Below is a small trained network, with its code and all its weights. Each question gives an input and a class and asks what happens when units are switched off, that is, made to give their printed mean instead of their output.

import numpy as np


def w(rows, s, z=0):
    codes = np.array(rows[::2]) - 128.0
    scale = np.full(codes.shape[1], s)
    scale[-1] = z or s
    return codes * scale


def f(y):
    return np.maximum(y, 0)


def log_softmax(a):
    a = a - a.max(-1, keepdims=True)
    return a - np.log(np.exp(a).sum(-1, keepdims=True))


def net(x, mask):
    res = np.array(x, float).reshape(1, 5) / 4 @ E
    y = f(res @ A[0][:, :-1].T + A[0][:, -1])
    res = res + np.where(mask, y, B[0][:, -1]) @ B[0][:, :-1]
    return log_softmax(res[-1] @ U[:, :-1].T + U[:, -1])


A, B = {}, {}
E = w([
[180,255,76,153,168,178,83,157,217,168],'x0',
[180,80,170,109,64,201,161,191,187,44],'x1',
[126,7,73,157,205,218,74,123,119,127],'x2',
[214,162,80,59,154,110,103,42,100,37],'x3',
[156,87,167,87,224,107,230,104,185,167],'x4',
],0.0094)
A[0] = w([
[189,106,167,107,155,125,176,121,175,160,25],'n0',
[111,20,125,146,170,154,86,103,111,102,71],'n1',
[159,206,116,160,185,162,74,125,187,199,59],'n2',
[159,208,142,122,78,71,193,142,112,149,65],'n3',
[135,86,86,167,191,207,106,121,125,122,52],'n4',
[186,91,181,95,77,210,192,212,222,35,33],'n5',
[194,157,89,92,165,114,114,54,107,53,66],'n6',
[153,159,113,83,139,149,134,61,107,77,58],'n7',
[131,200,170,98,65,73,171,113,149,144,83],'n8',
[168,103,173,92,243,95,207,97,171,169,63],'n9',
[134,56,52,167,201,230,104,114,117,141,85],'n10',
[83,130,140,181,131,140,138,144,138,180,44],'n11',
[75,116,143,233,108,134,178,254,135,241,66],'n12',
[214,150,45,103,152,84,115,14,86,70,89],'n13',
[166,195,111,135,158,171,101,186,210,142,69],'n14',
[100,178,79,183,30,139,32,147,52,84,29],'n15',
[182,200,46,180,164,163,127,152,214,167,106],'n16',
[68,30,182,114,96,80,176,82,23,111,36],'n17',
[106,230,223,106,69,89,174,120,153,94,69],'n18',
[210,137,113,70,138,128,104,139,121,47,75],'n19',
[114,154,96,166,18,153,6,176,52,102,68],'n20',
[42,110,165,214,114,132,125,176,169,190,66],'n21',
[56,171,74,146,221,36,103,29,58,254,35],'n22',
[149,115,153,54,182,121,226,113,195,205,49],'n23',
[133,167,109,129,94,92,171,131,123,129,1],'n24',
[119,136,136,114,72,71,174,116,116,128,87],'n25',
[168,179,115,149,143,145,85,130,197,173,77],'n26',
],0.0094,0.0068)
B[0] = w([
[126,149,98,152,145,131,156,108,116,143,160],'n0',
[154,121,129,133,135,78,85,176,99,145,187],'n1',
[133,99,152,86,95,100,154,114,77,77,200],'n2',
[153,78,104,143,161,94,69,174,122,157,192],'n3',
[153,102,113,143,148,84,59,165,111,180,175],'n4',
[169,148,89,186,32,152,124,93,188,116,221],'n5',
[67,162,184,90,140,155,120,153,158,148,208],'n6',
[94,134,154,112,150,153,127,156,152,115,175],'n7',
[165,85,104,131,167,101,63,159,116,156,200],'n8',
[130,188,76,159,172,138,197,83,101,164,208],'n9',
[182,100,101,137,166,89,71,184,122,178,204],'n10',
[122,141,152,107,136,141,124,126,165,124,157],'n11',
[58,175,180,59,156,187,104,136,191,119,221],'n12',
[54,152,190,77,148,192,122,150,187,132,238],'n13',
[109,83,154,117,95,99,144,119,76,62,192],'n14',
[145,169,81,160,173,150,207,107,100,157,211],'n15',
[128,89,166,96,99,67,141,118,57,74,216],'n16',
[109,94,178,61,75,62,154,103,43,39,230],'n17',
[157,96,113,141,163,97,58,171,118,164,212],'n18',
[81,134,159,110,128,164,125,121,185,132,189],'n19',
[135,168,90,170,177,141,202,73,115,164,220],'n20',
[71,142,176,83,162,167,135,147,176,129,194],'n21',
[189,114,91,206,11,169,111,96,216,96,252],'n22',
[120,169,89,158,179,161,176,105,88,154,198],'n23',
[151,92,135,142,142,110,113,161,124,142,143],'n24',
[144,88,114,107,141,121,102,163,111,122,174],'n25',
[115,104,147,99,115,103,133,111,82,108,181],'n26',
],0.011,0.015)
U = w([
[59,145,193,77,154,176,111,148,190,127,70],'0',
[118,100,168,92,81,99,146,120,35,64,132],'1',
[165,100,117,138,172,108,36,181,111,170,103],'2',
[126,158,94,161,182,155,216,96,95,154,92],'3',
[161,123,114,181,5,165,109,113,206,102,248],'4',
],0.013,0.0018)

Each question gives the input, the list of numbers given to net, and the class t.
The units are the neurons (one row each of A and B). Each row of codes is followed by its name. A weight is (code - 128) times the scale printed after its matrix; where a second scale follows, it is the last column's (A, B and U).
mask holds one flag per neuron, in row order. A switched-off neuron (its flag False) gives its mean, the last column of its row in B, instead of its output. The means were averaged over made-up inputs and are rounded, as every weight is.
A unit's drop is (log p(t) with every unit on - log p(t) with that unit switched off) / (log p(t) with every unit on - log p(t) with every unit switched off).
The circuit of an input: a set's keep is (log p(t) with only the set's units on - log p(t) with every unit switched off) / (log p(t) with every unit on - log p(t) with every unit switched off). Starting from the 12 units with the biggest drops (on a tie, the unit counted first), units are removed one at a time, each time the one whose removal leaves the highest keep (on an exact tie, the one counted first), for as long as the keep stays at least 0.8.
units of the circuit, in order: the units of the circuit, biggest drop first
most important unit: the unit with the biggest drop
k most important neurons: the k neurons with the biggest drops, biggest first
drop when u is switched off: that unit's drop, to one decimal
input [-7,8,-8,8,0], class 0: units of the circuit, in order	n19
input [3,-1,6,-1,6], class 2: 2 most important neurons	n10, n4
input [6,-5,-2,-7,8], class 3: 2 most important neurons	n9, n23
input [7,-6,7,2,-4], class 1: 2 most important neurons	n2, n16
input [-6,-5,8,7,-4], class 2: 4 most important neurons	n10, n1, n4, n12
input [7,-8,3,-7,-2], class 4: 3 most important neurons	n22, n13, n17
input [-6,-4,8,-7,7], class 2: 3 most important neurons	n10, n1, n13
input [6,-7,5,-6,-2], class 4: 2 most important neurons	n22, n13
input [-7,7,8,4,-5], class 2: 3 most important neurons	n10, n1, n22
input [-7,-5,-8,-5,-5], class 2: 2 most important neurons	n18, n8
input [-8,3,-8,-8,-3], class 0: 2 most important neurons	n12, n21
input [1,3,6,-4,7], class 3: 3 most important neurons	n9, n23, n18
input [-2,7,-6,2,-4], class 4: 2 most important neurons	n5, n10
input [-3,-3,-4,-5,-7], class 3: units of the circuit, in order	n20
input [6,4,-6,-1,-8], class 3: 2 most important neurons	n20, n15
input [1,3,4,3,5], class 3: 3 most important neurons	n9, n18, n22
input [6,6,8,8,-1], class 0: 2 most important neurons	n13, n19
input [-5,-2,-5,8,-2], class 0: drop when n10 is switched off	0.0
input [7,7,6,0,-5], class 1: drop when n16 is switched off	0.7
input [8,6,4,0,-8], class 1: most important unit	n16
input [0,-7,6,6,0], class 4: drop when n8 is switched off	0.1
input [1,-7,-2,-3,0], class 4: drop when n22 is switched off	0.9
